Moves between states:
at | z j t r e d
tar | dus did zuk vor gif zoz
taf | sab mis lev gef zoz -
gan | bir rus nep vir suf did
ter | dil dup pav lor nep beb
rus | kez - gan kan guz nit
pom | zat ful gul sus lev -
zul | pav lor mav vov mog tuk
ful | vil dav pom sab taf -
kar | niv suf lav dil ter gif
zon | sak beb kog tuk zuk lev
did | fup nit tar lub mag lel
nep | lor gan vov niv kar tar
suf | vir guz kar gup dup mag
gup | suf gug dil dup bir zur
mak | zol pav - mav vom kog
peb | gif zur sak beb dus sab
loz | kog tuk - ruv mon duk
dil | kar gup riv ter lor peb
sus | pom sab veb lev nug -
vir | gan kan niv suf gup lub
niv | nep vir mog kar dil vor
mis | fud gaz taf fos lel -
zur | mag tuz peb gos fup fud
teb | nug zoz zam zat pom -
gef | taf fos nug zoz vil -
rel | tas - mag tuz pip duf
kez | los - bir rus kan pem
pim | tum gif pes sak zon pom
ral | zam zat - gul veb -
fud | dav gab sab mis fos -
pem | pip - fup nit tas fid
beb | peb gos zon dus tar taf
lub | did tas vor mag zur fip
kof | ded lav - zol mak pes
vor | tar lub tum gif peb vil
tuz | rel - zur pip pem gab
fip | lel zel vil dav fud -
zat | teb vil ral pom sus -
dus | beb fup tuk tar vor gef
fid | gaz - fos pev zel -
ruv | loz zuk - mon pes zam
gul | ral pom - veb fim -
nit | pem - did tas rel pev
lor | ter bir zul nep niv dus
vil | zoz fip zat ful sab -
zuk | tuk tar ruv tum pim teb
mon | ruv tum - pes ger ral
lav | mog kar kof riv pav pim
mav | mak zul - vom ded loz
sak | pim peb ger zon tuk sus
gaz | gab - mis fid pev -
veb | gul sus - fim duk -
guz | kan - suf gug los rel
vov | zul nep vom mog lav zuk
pip | tuz - gos pem nit gaz
los | gug - dup kez rus pip
kan | rus - vir guz gug tas
dav | fip duf ful fud mis -
nug | lev gef duk teb zat -
tum | zuk vor mon pim sak zat
lel | fos pev zoz fip dav -
sab | ful fud sus taf gef -
zel | pev - fip duf gab -
pes | mon pim - ger kog gul
fup | gos pem dus did lub fos
zol | kof riv - mak mav ger
kog | ger zon - loz ruv fim
bir | dup kez lor gan vir fup
pav | riv ter mak zul vov zon
pev | fid - lel zel duf -
duk | fim nug - zam ral -
fim | veb lev - duk zam -
vom | mav vov - ded kof ruv
tuk | zon dus loz zuk tum nug
tas | nit - lub rel tuz zel
gif | vor mag pim peb beb ful
ded | vom mog - kof zol mon
lev | sus taf fim nug teb -
gab | duf - fud gaz fid -
gos | zur pip beb fup did mis
zoz | gef lel teb vil ful -
duf | zel - dav gab gaz -
dup | gup los ter bir gan gos
fos | mis fid gef lel fip -
zam | duk teb - ral gul -
riv | lav dil zol pav zul sak
mag | lub rel gif zur gos dav
ger | pes sak - kog loz veb
gug | guz - gup los kez tuz
mog | vov niv ded lav riv tum

The rows follow the links: the fewer symbols apart two states are, the more alike their rows tend to be.

Each row is also shifted at random along 10 hidden directions that mean nothing.

Some states, each with a row of numbers:
did: 2 9 10 12 -3 1 -1 14 -3 13 -20 12 2 9 -9 3 -19 8 9 10 11 -35 18 13 8 6 14 1 -19 -2 -19 14 -9 -10 -6 22 -1 -5 -3 20 -10 -3 -4
loz: 15 15 29 14 13 16 9 24 -13 2 12 7 -19 -1 -15 3 1 26 -7 -3 6 -43 3 4 -20 -23 32 44 -24 34 -20 -23 -14 23 -4 22 21 5 -20 17 25 11 20
gul: -13 -7 -12 17 5 2 -1 -3 -4 4 -4 -4 -10 14 21 -1 4 0 2 -14 5 -15 7 -8 3 -10 -9 5 -8 -19 -1 -18 -3 21 -9 14 18 8 1 8 4 -1 25
lev: 22 16 -8 -27 -8 -2 -6 1 20 -5 9 -1 -2 26 -5 4 -2 -17 -2 2 -6 16 1 14 -7 -8 8 -14 -14 7 -3 -5 9 -6 -4 -28 -22 9 -4 -9 8 2 -19
gug: -9 2 3 -14 8 -9 2 8 2 -9 -3 -3 9 -14 -19 13 4 5 6 21 -2 3 -12 2 4 6 13 -6 0 -3 4 5 5 -10 17 -4 -3 -10 -6 5 0 -7 -33
zul: -22 -15 0 1 -12 -7 0 -1 16 1 -21 7 1 -19 7 4 4 6 12 -17 -2 1 16 5 6 -10 -12 1 -4 -23 11 1 12 22 3 5 -4 -19 0 18 9 -8 -4
zat: 9 5 -16 4 2 -1 -1 10 -1 10 9 -9 -8 22 -1 -1 1 -10 -10 4 -4 -2 -9 -3 2 1 -1 -7 -8 -1 4 -10 1 0 -2 -6 -14 12 1 -2 0 -7 -10
zuk: 1 5 -14 -8 -13 -3 -5 -1 7 5 4 -2 -9 6 -10 -12 -11 -8 -14 -12 -12 9 -2 13 6 -3 -5 -20 -6 -6 9 19 0 10 -2 -8 -30 0 10 3 -5 -16 -21
tuz: 17 1 28 -2 1 13 2 2 -3 3 -15 6 14 6 -1 -2 6 -1 22 14 -8 9 5 4 2 15 -8 14 -11 -2 -4 -18 2 -29 -2 -10 14 -8 -2 9 22 8 13
sak: 5 -5 12 17 20 7 1 1 -7 -11 16 -3 -4 0 -27 -8 5 11 -9 2 -15 -20 8 -12 -1 -16 9 26 -18 -28 17 -8 -9 8 21 24 17 -6 -4 10 12 -7 19
mag: 17 21 5 -11 2 5 -4 -5 11 17 20 -4 3 6 19 -15 -17 -3 1 15 7 6 6 19 -1 19 -13 -11 12 7 -12 5 -3 -21 -39 -15 -13 7 5 18 17 10 5
lor: -6 6 -6 -3 6 -10 2 25 6 -5 9 -8 -5 -20 12 17 10 26 -20 9 16 -10 -13 -24 -7 -8 13 -1 -4 11 13 -25 -1 7 5 -2 -16 -3 -5 16 14 4 -22
riv: 14 -22 -8 -4 5 -11 5 2 -1 -15 13 -17 1 -22 -2 11 6 7 -19 9 -6 18 -2 -16 8 -12 -1 -6 8 -18 12 21 5 -9 24 -10 -15 -7 15 -13 -18 -2 -24
zol: 21 21 11 -12 11 0 -2 -8 1 3 -11 1 -6 -10 -22 0 10 2 26 -4 1 -1 -13 18 3 -10 17 6 3 1 -3 -17 0 4 7 11 11 -13 -20 24 37 1 -15
los: -20 17 8 -14 -4 2 -11 0 10 -8 1 9 12 -15 -3 -5 -6 3 9 -3 -10 11 4 9 -13 5 -7 -21 13 24 -12 10 12 1 -6 -10 14 -2 -7 -21 -8 3 3
vom: 38 -1 18 3 -4 -3 5 -1 1 9 1 -3 -8 -16 2 -5 3 11 -10 -1 4 -10 0 8 2 -5 5 18 -1 0 -2 -6 3 -12 -5 6 -14 -12 -2 22 23 4 -5
niv: 23 -12 21 9 -4 0 8 16 -4 7 3 4 -7 -20 16 1 8 17 -5 11 5 7 -7 -16 1 8 2 21 -3 14 0 -10 7 -12 -14 -23 -6 -10 4 2 0 7 -2
fim: -31 -7 -18 9 11 3 -1 -12 -12 -16 5 -14 -2 8 1 -1 16 -4 -3 -24 -3 0 -12 -12 -10 -13 -3 5 9 0 9 -28 -8 36 17 25 23 14 -7 -12 11 0 24
zon: -20 -17 -15 -3 -2 12 1 9 -7 -13 -14 0 5 -10 19 13 -1 3 17 -22 -5 15 -1 -15 -6 -17 -25 0 12 8 1 -6 -2 25 4 -3 23 2 12 -8 -4 8 21
rel: -34 -26 12 6 9 -1 18 38 1 10 -1 11 -1 2 6 22 -4 10 12 19 1 0 -6 -1 5 13 10 29 -25 -3 0 -8 -5 17 -8 -9 -10 0 10 32 11 -10 -20
fid: 15 9 6 -14 -7 -3 9 -3 2 3 -20 14 12 24 -12 4 -9 -18 17 7 -4 -3 1 16 1 10 -2 13 6 11 -5 9 4 -26 -7 3 -5 8 -3 18 14 2 2
tas: -18 16 -1 10 8 5 -3 -6 -17 13 -18 15 10 -2 -12 -9 -15 -5 23 -1 -2 -18 -1 5 7 20 -18 0 20 3 0 17 -1 -7 -14 30 21 -2 -3 24 2 -5 12
dup: 19 -15 13 4 -9 0 -3 -7 4 -9 -23 -10 13 -20 12 1 7 6 4 3 3 6 16 -9 8 0 -7 -10 2 -15 -4 1 7 -28 16 -2 13 -20 4 -21 -20 12 10
mav: -11 -15 4 6 4 -5 8 -12 -8 -6 -15 1 -5 -20 -20 4 14 8 5 -19 0 -5 -2 5 4 -16 15 22 -6 -16 7 2 -2 21 23 27 3 -16 -4 15 10 -10 -6
pom: 8 -3 -27 7 9 -6 -2 17 -6 -3 25 -23 -3 17 9 12 1 -4 -23 12 -1 -1 -13 -22 -1 -4 0 -15 3 -2 7 -5 1 3 4 -7 -11 19 9 -17 -15 -2 -11
kan: 7 -2 29 -1 -13 6 2 -6 3 14 -25 15 2 -11 -5 -10 7 0 22 2 -11 16 1 16 7 19 -5 11 -8 0 -7 -9 12 -13 -9 -12 3 -22 -7 2 10 -6 0
fip: -29 -9 -29 -6 -14 -5 -5 -8 17 7 12 -22 3 18 42 -7 0 -16 -14 -4 5 30 -7 4 5 17 -25 -28 3 -9 8 -12 5 5 -24 -24 -30 13 18 -13 3 -3 -6
bir: 4 -3 13 4 6 -4 7 -9 -12 -6 -8 6 7 -20 -12 -2 -5 8 -3 2 4 -16 5 5 -1 2 -1 21 28 5 -4 24 -2 -14 4 32 11 -10 0 21 7 6 14
lub: -34 -18 5 19 -3 1 -3 -23 -2 3 7 -7 -3 -1 -8 -19 5 -8 -11 -7 -6 11 3 11 9 14 10 4 -13 -20 11 7 -11 13 8 8 -9 -4 5 -7 -11 -20 1

From each start, follow one symbol. Which state do you reach?
Answer with the state's name.
---
20 2 -3 6 7 3 -7 -7 -6 -5 -10 5 0 2 -11 -4 -7 -2 17 -4 4 -13 18 5 3 -20 -1 -4 -2 -14 -15 19 -7 -2 4 11 26 -6 1 -8 -20 6 14
j
sak
---
-1 -19 15 12 12 -5 11 3 -3 -2 20 -2 -11 -20 -12 -7 8 13 -15 2 -12 1 -2 -5 4 -6 8 26 0 -15 13 7 3 10 9 6 -6 -10 4 14 6 -10 -6
j
kar
---
12 -10 8 10 -6 9 9 17 -3 18 -28 21 -18 4 15 7 -12 7 29 -8 10 -5 8 16 9 -5 3 19 -17 3 -23 5 -5 15 -24 -3 8 -3 4 18 -4 2 1
d
ral
---
50 -17 6 17 4 16 6 -17 -29 9 -30 0 0 -3 19 -8 1 -3 24 -11 3 10 -3 -7 12 -5 -27 24 18 -10 -5 -7 -4 -18 -7 18 32 -7 13 12 10 14 44
z
mon
---
-18 4 1 3 0 -8 -11 2 10 6 -2 -10 4 -19 18 -4 9 12 5 5 10 -1 2 1 6 6 -4 -18 -7 -15 1 -17 6 3 -8 0 3 -16 -7 2 3 -3 -7
t
kar
---
27 16 18 7 6 3 0 -4 -8 9 21 3 -10 -20 -10 -18 -7 10 -13 0 -12 -8 -2 4 -5 3 -5 9 18 17 -2 17 7 -6 -18 2 3 -5 -7 5 3 3 9
z
vov
---
-2 -1 -14 3 11 1 7 16 -12 1 25 -18 -18 -6 6 6 -3 11 -27 -6 7 -11 -22 -8 -9 -11 7 11 10 21 -1 -5 -16 22 -5 13 -12 14 4 17 12 0 -10
r
mon
---
4 15 -22 -11 -4 -7 2 3 11 -1 0 8 1 20 -5 5 -15 -16 -3 -6 -1 -12 10 9 0 -9 -10 -14 10 0 -2 27 3 1 -8 4 -12 14 4 6 1 -4 -1
t
duk
---
9 -9 13 0 -8 -7 4 -23 26 -2 2 -10 7 29 -4 -11 8 -14 -14 7 -3 -4 25 16 6 -3 7 10 -31 -43 15 -9 1 -19 10 5 -20 -5 -1 16 27 -9 9
e
lel
---
-18 -18 -7 0 3 8 5 -6 -5 -10 12 -11 0 14 5 -5 17 -8 -6 -13 -15 22 -10 -12 -5 -5 -7 15 -2 -6 10 -24 1 22 9 -6 8 12 2 -17 11 -3 18
z
pom
---
-5 4 -7 0 14 7 -1 6 -15 2 23 5 -17 -1 -21 -7 -9 -4 3 -4 -11 8 -11 3 -1 -3 3 2 7 12 1 19 -7 20 -2 -2 8 10 3 -6 -11 -9 -9
z
tum
---
31 14 -26 -23 -1 0 -13 9 -2 -10 -18 -20 3 2 3 20 4 -6 9 2 10 12 -17 -4 -1 -16 8 -36 -2 5 -10 -19 -6 -9 19 -4 -1 -2 1 -14 -5 7 -31
z
ger
---
-16 1 -7 -18 3 5 5 6 4 -10 -9 16 3 -2 7 18 2 -2 14 -1 7 15 -11 -9 -5 -8 3 4 1 7 6 -8 -11 14 6 -14 1 1 6 12 14 8 -10
d
taf
---
-27 -10 -1 -4 8 -9 7 21 10 -5 17 4 -3 -23 22 16 3 20 -5 6 11 7 -3 -13 -8 -4 7 5 0 3 9 -6 1 24 -8 -17 -11 -1 7 9 3 5 -13
j
gup
---
-28 -10 1 -1 -15 6 3 -3 1 6 -7 5 7 -2 17 -8 -9 -6 0 -8 -9 18 0 7 4 22 -23 -1 7 8 4 12 5 1 -20 -13 -10 3 14 4 -2 -5 9
r
tas
---
-8 -8 -5 10 4 5 3 9 -18 -2 4 12 -5 -4 -14 8 -5 7 -16 2 9 -9 -14 -23 0 2 20 8 -2 9 9 14 -19 2 12 3 -9 8 7 -3 -19 0 -18
j
did
